Below are the code and all the weights of a small trained network. Each question names an input and a target symbol and asks about switching units off, where a switched-off unit gives its printed mean instead of its output.

import numpy as np


def w(rows, s, z=0):
    codes = np.array(rows[::2]) - 128.0
    scale = np.full(codes.shape[1], s)
    scale[-1] = z or s
    return codes * scale


def norm(h):
    return h / np.sqrt((h * h).mean(-1, keepdims=True) + 1e-5)


def f(y):
    return y / 2 * (1 + np.tanh(0.7978845608 * (y + 0.044715 * y**3)))


def softmax(a):
    e = np.exp(a - a.max(-1, keepdims=True))
    return e / e.sum(-1, keepdims=True)


def log_softmax(a):
    a = a - a.max(-1, keepdims=True)
    return a - np.log(np.exp(a).sum(-1, keepdims=True))


def net(x, mask):
    ids = ['αβγδεηλξπσφψω'.index(c) for c in x.split()]
    T = len(ids)
    res = E[ids] + P[:T]
    u = 0
    for l in range(2):
        r = norm(res)
        for j in range(3):
            rows = slice(2 * j, 2 * j + 2)
            q, k, v = (r @ M[l][rows].T for M in (Q, K, V))
            z = softmax(np.where(np.tri(T) > 0, q @ k.T / 2**0.5, -1e9)) @ v
            o = O[l][rows]
            res = res + np.where(mask[u + j], z, o[:, -1]) @ o[:, :-1]
        u += 3
        y = f(norm(res) @ A[l][:, :-1].T + A[l][:, -1])
        res = res + np.where(mask[u : u + 4], y, B[l][:, -1]) @ B[l][:, :-1]
        u += 4
    return log_softmax(norm(res)[-1] @ U[:, :-1].T + U[:, -1])


Q, K, V, O, A, B = {}, {}, {}, {}, {}, {}
E = w([
[127,173,112,169],'α',
[109,176,130,156],'β',
[132,117,144,114],'γ',
[107,203,138,177],'δ',
[106,155,130,152],'ε',
[145,128,111,139],'η',
[75,67,56,91],'λ',
[130,129,111,129],'ξ',
[137,127,107,127],'π',
[137,124,107,135],'σ',
[145,122,123,127],'φ',
[81,255,151,65],'ψ',
[140,126,114,129],'ω',
],0.022)
P = w([
[92,141,201,128],'0',
[103,254,53,95],'1',
[104,252,68,85],'2',
[103,252,72,76],'3',
[114,255,70,75],'4',
[119,247,69,61],'5',
[125,251,75,62],'6',
[126,248,75,56],'7',
[131,245,82,48],'8',
[137,245,86,45],'9',
],0.0059)
Q[0] = w([
[208,110,91,11],'0.h1',
[28,122,89,73],'0.h1',
[129,135,234,248],'0.h2',
[2,141,114,159],'0.h2',
[142,85,46,49],'0.h3',
[195,154,208,76],'0.h3',
],0.0095)
K[0] = w([
[149,122,248,201],'0.h1',
[140,174,100,176],'0.h1',
[155,158,30,91],'0.h2',
[121,144,109,40],'0.h2',
[119,166,64,78],'0.h3',
[82,163,189,109],'0.h3',
],0.013)
V[0] = w([
[194,234,190,156],'0.h1',
[159,204,143,132],'0.h1',
[41,132,218,105],'0.h2',
[105,124,104,64],'0.h2',
[104,77,206,196],'0.h3',
[1,99,60,109],'0.h3',
],0.0092)
O[0] = w([
[166,124,92,214,234],'0.h1',
[170,125,163,216,189],'0.h1',
[230,141,94,91,206],'0.h2',
[174,90,123,114,117],'0.h2',
[164,164,2,156,2],'0.h3',
[183,102,147,130,134],'0.h3',
],0.0091,0.0088)
A[0] = w([
[129,76,179,79,112],'0.n1',
[118,240,165,133,164],'0.n2',
[174,1,95,108,250],'0.n3',
[170,79,58,161,254],'0.n4',
],0.0098,0.0055)
B[0] = w([
[161,116,76,209,161],'0.n1',
[2,179,191,3,253],'0.n2',
[9,157,180,138,214],'0.n3',
[127,57,198,60,203],'0.n4',
],0.0085,0.0059)
Q[1] = w([
[114,128,34,124],'1.h1',
[93,111,114,74],'1.h1',
[133,187,170,120],'1.h2',
[251,152,167,128],'1.h2',
[162,101,128,55],'1.h3',
[232,136,211,159],'1.h3',
],0.017)
K[1] = w([
[93,150,98,200],'1.h1',
[97,207,163,149],'1.h1',
[169,177,113,116],'1.h2',
[221,118,28,153],'1.h2',
[246,100,150,59],'1.h3',
[213,109,7,144],'1.h3',
],0.015)
V[1] = w([
[147,70,62,2],'1.h1',
[177,68,205,79],'1.h1',
[141,162,77,109],'1.h2',
[11,72,116,99],'1.h2',
[91,111,212,39],'1.h3',
[183,181,186,217],'1.h3',
],0.0087)
O[1] = w([
[85,217,145,118,101],'1.h1',
[117,161,24,145,255],'1.h1',
[134,125,106,56,126],'1.h2',
[163,132,255,200,123],'1.h2',
[126,125,16,146,205],'1.h3',
[176,195,176,136,112],'1.h3',
],0.0085,0.0064)
A[1] = w([
[67,76,100,3,67],'1.n1',
[85,10,159,55,137],'1.n2',
[66,140,205,141,87],'1.n3',
[170,58,180,96,1],'1.n4',
],0.014,0.0098)
B[1] = w([
[114,7,194,164,254],'1.n1',
[77,175,150,72,229],'1.n2',
[72,182,33,108,219],'1.n3',
[63,225,89,90,125],'1.n4',
],0.016,0.006)
U = w([
[65,98,86,252,3],'α',
[212,107,192,116,245],'β',
[89,132,98,114,87],'γ',
[155,76,192,242,159],'δ',
[184,119,78,190,215],'ε',
[170,119,23,89,65],'η',
[107,27,59,135,133],'λ',
[88,75,236,107,131],'ξ',
[211,168,106,83,168],'π',
[142,171,207,10,34],'σ',
[172,95,124,48,208],'φ',
[64,152,182,209,71],'ψ',
[158,183,206,182,115],'ω',
],0.022,0.0063)

Each question gives the input, a string of symbols that net reads in full, and the target symbol t.
The units are the heads (2 rows each of Q, K, V and O) and the neurons (one row each of A and B). Each row of codes is followed by its name. A weight is (code - 128) times the scale printed after its matrix; where a second scale follows, it is the last column's (O, A, B and U).
mask holds one flag per unit, layer by layer, with each layer's heads first. A switched-off unit (its flag False) gives its mean, the last column of its rows in O or B, instead of its output. The means were averaged over made-up inputs and are rounded, as every weight is.
A unit's drop is (log p(t) with every unit on - log p(t) with that unit switched off) / (log p(t) with every unit on - log p(t) with every unit switched off).
The circuit of an input: a set's keep is (log p(t) with only the set's units on - log p(t) with every unit switched off) / (log p(t) with every unit on - log p(t) with every unit switched off). Starting from the 12 units with the biggest drops (on a tie, the unit counted first), units are removed one at a time, each time the one whose removal leaves the highest keep (on an exact tie, the one counted first), for as long as the keep stays at least 0.8.
units of the circuit, in order: the units of the circuit, biggest drop first
top k neurons: the k neurons with the biggest drops, biggest first
top k neurons in layer l: the k neurons of layer l with the biggest drops, biggest first
heads that matter: for each layer, one digit per head in row order, 1 if its drop is at least 0.15 and else 0, layers parted by /
input γ γ λ δ φ, target λ: units of the circuit, in order : 1.h3
input ε ω γ δ γ γ λ γ, target φ: heads that matter : 011 / 111
input ω δ γ η η γ γ, target σ: units of the circuit, in order : 0.h3, 1.h3, 1.n1
input ω γ φ γ ω, target σ: heads that matter : 101 / 001
input β ω ω π, target π: units of the circuit, in order : 1.h3, 1.n1, 0.h1
input ξ γ π φ ω λ γ ω, target η: heads that matter : 000 / 100
input α γ φ γ γ ψ ω, target ω: units of the circuit, in order : 0.h1, 1.h3
input φ γ γ η, target ξ: heads that matter : 001 / 000
input γ ω λ γ γ σ γ π, target λ: heads that matter : 010 / 101
input π γ γ γ η ψ α φ γ φ, target δ: heads that matter : 010 / 100
input ξ β σ η γ φ γ ε γ γ, target η: top 4 neurons : 0.n4, 0.n2, 1.n1, 0.n1
input λ ψ ω γ σ γ, target α: top 3 neurons : 0.n2, 1.n1, 1.n2
input γ γ η, target λ: top 2 neurons in layer 0 : 0.n4, 0.n2
input ξ β φ φ γ ξ γ β φ, target η: top neuron : 0.n2
input γ γ ξ π η β λ, target ξ: heads that matter : 010 / 001
input β α η, target π: heads that matter : 101 / 011
input β ω γ ψ φ, target π: top 2 neurons in layer 1 : 1.n1, 1.n2
input γ η γ η ω γ ω φ γ σ, target λ: top 3 neurons : 0.n4, 0.n1, 0.n2
input η δ ω ω ω ψ λ α γ, target ψ: units of the circuit, in order : 0.h2, 0.h1
input α ε π ε γ β φ η, target ω: heads that matter : 111 / 001
input β φ φ π γ, target π: top 2 neurons in layer 0 : 0.n3, 0.n4
input ξ λ φ ω, target η: top 2 neurons : 0.n4, 0.n2
input δ γ φ φ ξ γ ω ω ω, target β: units of the circuit, in order : 1.h3, 0.h1, 1.h1, 1.n3
input λ η ω β γ γ σ, target α: top 2 neurons in layer 1 : 1.n2, 1.n1
input δ η φ σ, target β: top 2 neurons : 0.n3, 1.n3
input φ γ γ γ π ω π, target ξ: top 4 neurons : 0.n3, 1.n1, 0.n4, 0.n1
input γ γ β ψ γ, target λ: heads that matter : 001 / 101
input ψ γ φ γ β γ γ ω γ, target ε: top 2 neurons : 1.n1, 0.n2
input ξ ε π λ γ, target η: top 2 neurons : 0.n2, 0.n4
